Below are the code and all the weights of a small trained network. Each question names an input and a class and asks about switching units off, where a switched-off unit gives its printed mean instead of its output.

import numpy as np


def w(rows, s, z=0):
    codes = np.array(rows[::2]) - 128.0
    scale = np.full(codes.shape[1], s)
    scale[-1] = z or s
    return codes * scale


def f(y):
    return np.maximum(y, 0)


def log_softmax(a):
    a = a - a.max(-1, keepdims=True)
    return a - np.log(np.exp(a).sum(-1, keepdims=True))


def net(x, mask):
    res = np.array(x, float).reshape(1, 5) / 4 @ E
    y = f(res @ A[0][:, :-1].T + A[0][:, -1])
    res = res + np.where(mask, y, B[0][:, -1]) @ B[0][:, :-1]
    return log_softmax(res[-1] @ U[:, :-1].T + U[:, -1])


A, B = {}, {}
E = w([
[108,194,65,179,4,78,210,224,151,195],'x0',
[132,10,187,168,118,62,217,109,130,51],'x1',
[237,42,131,146,144,153,129,134,210,238],'x2',
[135,142,98,63,225,2,199,115,96,182],'x3',
[83,192,233,112,161,89,129,129,252,131],'x4',
],0.0091)
A[0] = w([
[153,78,110,105,102,157,111,120,52,138,96],'n1',
[143,129,78,66,191,59,180,110,122,137,48],'n2',
[127,133,116,62,142,86,173,84,115,157,6],'n3',
[82,192,117,123,147,146,113,144,98,106,140],'n4',
[110,162,60,76,166,126,71,142,141,151,39],'n5',
[137,168,127,117,126,159,56,150,116,178,87],'n6',
[14,153,163,124,123,101,142,126,56,64,43],'n7',
[121,84,153,174,80,143,128,112,152,80,185],'n8',
[187,81,98,142,148,127,120,145,143,182,86],'n9',
[103,144,85,168,51,73,151,165,157,174,201],'n10',
[132,115,133,82,165,147,88,80,116,115,77],'n11',
[139,65,155,116,126,63,180,140,119,71,106],'n12',
[191,73,150,139,157,151,116,155,209,207,71],'n13',
[138,91,173,72,190,180,85,100,125,91,133],'n14',
[123,78,169,63,159,131,84,73,116,125,21],'n15',
[171,109,62,169,154,135,138,139,54,115,145],'n16',
[76,161,215,88,153,106,120,125,249,124,118],'n17',
[111,80,170,163,95,122,145,133,119,106,151],'n18',
],0.011,0.0018)
B[0] = w([
[117,193,128,204,193,140,130,145,111,87,205],'n1',
[130,147,103,88,96,254,71,102,165,56,240],'n2',
[115,136,112,91,86,228,118,78,126,95,200],'n3',
[149,110,131,63,155,97,98,54,77,162,212],'n4',
[69,68,132,125,169,113,187,183,151,195,213],'n5',
[18,82,116,80,151,136,110,67,213,208,203],'n6',
[199,118,110,93,116,53,82,97,67,148,248],'n7',
[59,82,87,100,112,162,105,110,132,125,187],'n8',
[196,149,125,111,149,111,83,111,86,139,212],'n9',
[163,177,172,75,76,99,179,183,176,77,235],'n10',
[126,151,182,126,73,93,154,169,159,140,203],'n11',
[67,56,101,112,198,123,124,143,161,221,210],'n12',
[195,121,118,106,111,85,66,119,27,148,241],'n13',
[177,143,164,144,73,115,164,125,179,94,240],'n14',
[136,164,227,136,96,57,177,140,189,124,215],'n15',
[83,201,91,201,188,110,181,166,135,117,215],'n16',
[77,174,89,213,198,159,117,206,49,85,248],'n17',
[98,56,152,64,152,156,116,82,144,142,176],'n18',
],0.0083,0.013)
U = w([
[179,130,121,96,139,68,78,98,54,148,69],'0',
[150,159,163,119,91,85,200,152,192,112,73],'1',
[101,165,107,205,204,147,149,170,89,104,155],'2',
[82,70,118,92,180,130,144,115,174,197,114],'3',
[117,138,107,101,78,252,64,79,151,76,252],'4',
],0.015,0.003)

Each question gives the input, the list of numbers given to net, and the class t.
The units are the neurons (one row each of A and B). Each row of codes is followed by its name. A weight is (code - 128) times the scale printed after its matrix; where a second scale follows, it is the last column's (A, B and U).
mask holds one flag per neuron, in row order. A switched-off neuron (its flag False) gives its mean, the last column of its row in B, instead of its output. The means were averaged over made-up inputs and are rounded, as every weight is.
A unit's drop is (log p(t) with every unit on - log p(t) with that unit switched off) / (log p(t) with every unit on - log p(t) with every unit switched off).
The circuit of an input: a set's keep is (log p(t) with only the set's units on - log p(t) with every unit switched off) / (log p(t) with every unit on - log p(t) with every unit switched off). Starting from the 12 units with the biggest drops (on a tie, the unit counted first), units are removed one at a time, each time the one whose removal leaves the highest keep (on an exact tie, the one counted first), for as long as the keep stays at least 0.8.
units of the circuit, in order: the units of the circuit, biggest drop first
k most important neurons: the k neurons with the biggest drops, biggest first
drop when u is switched off: that unit's drop, to one decimal
input [6,8,-2,-8,-5], class 3: 2 most important neurons	[n2 n12]
input [4,-4,3,-2,5], class 2: units of the circuit, in order	[n17]
input [-3,-5,4,0,-1], class 3: 2 most important neurons	[n6 n7]
input [-1,0,-7,1,-8], class 2: 3 most important neurons	[n16 n1 n13]
input [4,4,-3,-5,-5], class 2: 3 most important neurons	[n2 n16 n3]
input [1,5,-4,6,-6], class 2: 3 most important neurons	[n16 n12 n6]
input [-7,1,-6,-1,3], class 1: 3 most important neurons	[n14 n15 n13]
input [-8,5,6,7,-7], class 1: 2 most important neurons	[n15 n14]
input [-8,5,0,-7,4], class 1: 2 most important neurons	[n15 n14]
input [-7,-8,5,-7,6], class 3: 3 most important neurons	[n6 n10 n2]
input [2,5,-6,-6,6], class 0: 3 most important neurons	[n7 n2 n16]
input [7,-8,3,-4,6], class 3: 2 most important neurons	[n6 n14]
input [-7,-7,0,7,-7], class 1: units of the circuit, in order	[n15 n11 n14]
input [-7,2,1,4,4], class 1: units of the circuit, in order	[n15]
input [-3,5,-6,-4,-8], class 2: 2 most important neurons	[n16 n1]
input [0,6,1,-1,0], class 3: drop when n14 is switched off	0.0
input [5,4,-8,6,-1], class 0: drop when n7 is switched off	4.3
input [-8,-6,-3,-2,2], class 1: drop when n14 is switched off	0.2
